[ -9  20   5  16  10  -9 -38   4] : Q94
[-18  53   5  30  16   0  -2 -24] : Q667
[-18  22   5  14   1   9 -22 -14] : Q714
[-28  26   5  25  -6  -5   2 -24] : Q389
[  3  38   5  21  18  -9 -30   1] : Q318
[ 14   4   5  22  16 -15 -24  15] : Q511
[ 26  33   5  10  24  -1 -20   1] : Q231
[ 27   2   5  13  19 -27 -47  31] : Q444
len: [27  2  5 13]
4
find: [-19  22   3  14   1   8 -23 -12]
Q714
Table of tags by key:
[22] -> Q85
[33] -> Q462
[4] -> Q925
[2] -> Q325
[26] -> Q130
join Q511 2: 
Q925

[ 46 -37 -34 -33  46  25  45  46  45  44 -11 -37  49] = Q366
[ -4  -3  -8 -11   6 -22  29  -1   7  11 -11  -3   3] = Q389
[ -4  -4 -34 -33  46  25  45  46  45  44 -11  -3   4] = Q478
Table of tags by key:
[-22] -> Q36
[-23] -> Q551
[7] -> Q754
[8] -> Q370
[25] -> Q336
join Q389 6: 
Q36
find: [ 46 -36 -34 -35  45  28  46  46  45  41 -14 -38  47]
Q366
tail: [  7  11 -11  -3]
[3]
tail: [-4 -3]
[ -8 -11   6 -22  29  -1   7  11 -11  -3   3]
find: [ -4  -3  -8 -11   6 -22  29  -1   7  11 -11  -3   3]
Q389

[ 24   3  11  10  -5   2  20   2 -15  -8 -11  11  14 -10   1   5   5  -3
  -4 -21   5   1   6   3  13] = Q667
[ 24  -9  26  10  -5   9  20  10 -18 -13  -3  12  18  -7   0   2   3  -9
 -10 -13   8   2   4   0  15] = Q94
[24  3  2  0 -2  2  6 -3  3 -1 -2  0  2 -4  1  6  1 -3  1  0  4  2  5  2
  2] = Q714
[ 24   6  26  10  -5   9  20  10 -18 -13  -3  12  18  -7   0   2   3  -9
 -10 -13   8   2   4   0  15] = Q231
[ 24   0  -6  -6   2  -4  -2   9  17  -4   7  -5 -10   2  -2  -8   0   4
   3   4 -12 -19  -9  -2  -2] = Q478
[ 24   0 -11  -2   0  -4  -3  -3  -7  11   2   8  -2   0   2  10   0   0
   4   7   7   5   7  -4  -3] = Q366
[ 24  -9  -5 -16  -6  -8 -13  -1  -5  -4   0  -9 -23  11  -1 -14   3  12
   6   8  -8 -18 -11   2 -13] = Q814
[ 24   0 -11  -2   3  -4  -2   8  -7  11   2  -2  -2   0   2  10   0   0
   4   7   7   5   7  -4  -3] = Q389
len: [ 24  -9  -5 -16  -6  -8 -13  -1  -5  -4   0  -9 -23  11  -1 -14   3  12
   6   8  -8 -18 -11   2 -13]
25
find: [ 24   0  -6  -7   2  -3  -2   9  17  -4   6  -6  -9   2  -4  -8  -1   3
   4   4 -11 -20  -9  -5  -1]
Q478
find: [ 26  -8  -4 -15  -5  -9 -12  -1  -5  -4   1  -9 -23  13  -2 -13   3  11
   6   9  -8 -18 -10   1 -14]
Q814
tail: [-4 -2  9]
[ 17  -4   7  -5 -10   2  -2  -8   0   4   3   4 -12 -19  -9  -2  -2]
len: [24  3  2  0 -2  2  6 -3]
8

[-11   0 -12  -9  -3 -12  -2  -5 -11  -1  -4  -9 -19 -10   0  -1 -19  -8
 -16   0  -8 -16  18  -1  33  -1 -13  17 -12 -11   0  -3  29  25   1 -12
  -2  13  -8]  Q814
[-15  17  -5   8 -11  -5  -9   4 -12 -15  16   7  -8   4  -9  19 -12  -5
  -7 -11   2 -19 -14  14 -18  14  -5  -8  -7 -13 -10  12 -17 -14  17  -5
  10  -5 -13]  Q366
[-19  10  -6 -13  -4 -11  -1 -11 -14  -4   4 -13 -17 -11  -1   9 -22  -8
 -18  -4  -8 -17 -13   9 -20   4  -8  -8  -8 -10  -4   5 -22 -16   7  -5
   2  -7 -12]  Q318
[  0 -44 -25  -8  -2 -27   3  -5   1   0 -39  -7 -12  -3  -5 -52 -17   0
 -16   2  -3  -1 -28 -35 -52 -28  -9 -22 -20   2   0 -26 -46 -36 -41 -13
 -19 -20   2]  Q478
[  9 -40  -9  18  -1 -13  -2   6   5  -4 -36  12  26  11  -1 -45  37   3
  31  -3   9   9  13 -34  16 -24  17   7 -11   5   0 -24  11  15 -38  -9
 -16   5   9]  Q714
[ -2  34 -11  19 -32  -9 -21  10  -1 -40  34  13 -17  15 -22  40 -19   3
 -15 -26  12  -4  -2  30   0  19  -8   1 -11  -1 -21  21   2  -2  32  -8
  19   2  -4]  Q511
[-10  31  20 -17  -5  23  -4 -11  -7  -8  23 -13   0 -14  -5  30  -1  -4
   1  -3  -9 -10  22  18  38  12  -7  12  16  -9   0  15  29  27  25  16
   9  15  -5]  Q667
[-16  10  -9 -19  -7  -6  -4 -15 -13 -15   9 -13  31 -12  -9   8  38  -9
  31 -10 -12 -18  18   4  27   4  17  12  -6 -10 -10   6  28  -2  33  -4
   3  11 -16]  Q231
find: [-18  10  -6 -13  -4 -11  -1 -11 -15  -3   4 -13 -17 -11  -1   9 -22  -8
 -18  -4  -8 -18 -13   9 -20   4  -8  -7  -8  -9  -4   6 -22 -16   7  -5
   2  -7 -12]
Q318
key -> tag
[10] -> Q38
[-13] -> Q905
[-12] -> Q303
[-16] -> Q845
[9] -> Q719
join Q318 39: 
Q303
tail: [ -3 -12  -2]
[ -5 -11  -1  -4  -9 -19 -10   0  -1 -19  -8 -16   0  -8 -16  18  -1  33
  -1 -13  17 -12 -11   0  -3  29  25   1 -12  -2  13  -8]
find: [-10  31  20 -17  -5  23  -4 -11  -7  -8  23 -13   0 -14  -5  30  -1  -4
   1  -3  -9 -10  22  18  38  12  -7  12  16  -9   0  15  29  27  25  16
   9  15  -5]
Q667
tail: [-2 32]
[-8 19  2 -4]
find: [-15  17  -5   8 -11  -5  -9   4 -12 -15  16   7  -8   4  -9  19 -12  -5
  -7 -11   2 -19 -14  14 -18  14  -5  -8  -7 -13 -10  12 -17 -14  17  -5
  10  -5 -13]
Q366
find: [  0 -44 -25  -8  -2 -27   3  -5   1   0 -39  -7 -12  -3  -5 -52 -17   0
 -16   2  -3  -1 -28 -35 -52 -28  -9 -22 -20   2   0 -26 -46 -36 -41 -13
 -19 -20   2]
Q478

[ 47   0   2 -35] -> Q814
[ 6  0  1 -4] -> Q366
[-20 -23  -1  14] -> Q389
[19 25  1  0] -> Q318
Table of tags by key:
[0] -> Q520
[14] -> Q874
[-35] -> Q651
join Q814 4: 
Q651
find: [ 47   0   2 -35]
Q814
find: [ 6  0  1 -4]
Q366
find: [19 25  1  0]
Q318
find: [20 26  1 -1]
Q318

[ 48 -26   8  34  -9]  Q318
[ 48 -26  -3  22  -9]  Q511
[ 48 -26   8  22  -9]  Q444
[  9 -11   9  30 -22]  Q478
find: [ 48 -25   7  37  -9]
Q318
find: [  8 -12   9  32 -21]
Q478
len: [  9 -11   9]
3
len: [ 48 -26   8  22]
4

[ -1  12 -26 -45 -27 -33   8   2 -14  -2   9] = Q318
[ -1  -3   8  13   8 -34   8   1   5   0  -3] = Q511
[ 3 -9 16 28 17 20 -3 -3  7  2 -4] = Q667
[ 3 -7  9 17 11 13  0 -3  3  2 -1] = Q814
[  2 -11  20  35  21  26  -5  -3  10   2  -6] = Q389
[ 12 -12   1   6   5   6  12 -11  -8   6   8] = Q171
tags:
[-33] -> Q365
[20] -> Q698
[-35] -> Q791
[21] -> Q571
[-34] -> Q692
[-3] -> Q772
join Q667 6: 
Q698
tail: [-33   8]
[  2 -14  -2   9]
len: [ 3 -9 16 28 17]
5

[ 50  -9 -14 -12] = Q231
[21 -4 -2 -9] = Q478
[-27   2  10   5] = Q318
find: [ 51  -9 -14 -12]
Q231
len: [21 -4 -2 -9]
4
key -> tag
[10] -> Q575
[-14] -> Q827
[11] -> Q514
[-2] -> Q442
[-13] -> Q774
join Q231 3: 
Q827
find: [-27   2  10   5]
Q318

[ 24   5   6   5 -16  -8   3  16  20 -41] : Q231
[13 -4  8 -3  1 -7 -3 11  9  1] : Q389
[ 24   5   5   4 -15  -8   2  15  20 -41] : Q171
[  5 -10  11  -7  12  -6  -9   9   1  29] : Q318
[ 25   5   5   4 -16  -8   3  16  20 -41] : Q94
find: [  7 -10  10  -9  12  -7  -8   8   1  29]
Q318
tail: [11 -7 12]
[-6 -9  9  1 29]
find: [12 -3  9 -3  0 -7 -2 13 10  1]
Q389
find: [ 24   5   5   4 -15  -8   2  15  20 -41]
Q171
len: [ 25   5   5   4 -16  -8   3  16  20 -41]
10

[ 30  15  15  26 -19  15  35 -14 -34  30  -4 -12  31  30  25  -3  11  25
 -34 -32  30  -8 -14  11  -9   5 -38 -13  26 -18 -32] = Q511
[ -5  35  30 -16  24  35   7  12  41  13  18 -45 -28  24  18 -28 -28  13
  29 -23  13 -17  29 -28   1  30  12 -34  -5 -34 -23] = Q389
[ 12   6   6  10  -7   6  13  -5 -12  12  -1  -4  12  11  10  -1   5  10
 -12 -12  12  -3  -5   5  -3   2 -14  -4  10  -6 -12] = Q444
[  9 -22 -18  18 -13 -22   0  -4 -27  -4  -9  40  27 -13  -9  27  27  -4
 -18  22  -4  18 -18  27   4 -18  -5  31   9  31  22] = Q478
[-22  -8  -8  -4   8  -1  -7   7  12  -5   4   7  -5  -5  -4   5   1  -4
  12  13  -5   6   7   1   6   1  14   7  -4   9  13] = Q366
[-5  3  3 -6  8  3 -4  6 13 -3  5 -2 -8 -1 -1 -2 -4 -2 12  5 -3  1  8 -4
  3  4 10  0 -4  0  5] = Q714
[-21  -8  -8 -16  21  -8 -25  17  34 -21   9  17 -21 -20 -16   8  -4 -16
  34  33 -21  13  17  -4  13   0  38  17 -16  21  33] = Q94
tail: [-21  -8  -8]
[-16  21  -8 -25  17  34 -21   9  17 -21 -20 -16   8  -4 -16  34  33 -21
  13  17  -4  13   0  38  17 -16  21  33]
find: [ 13   5   6   9  -7   5  14  -6 -13  12  -1  -5  13  11  10  -1   6   9
 -12 -11  13  -1  -5   4  -4   2 -13  -4   8  -7 -11]
Q444

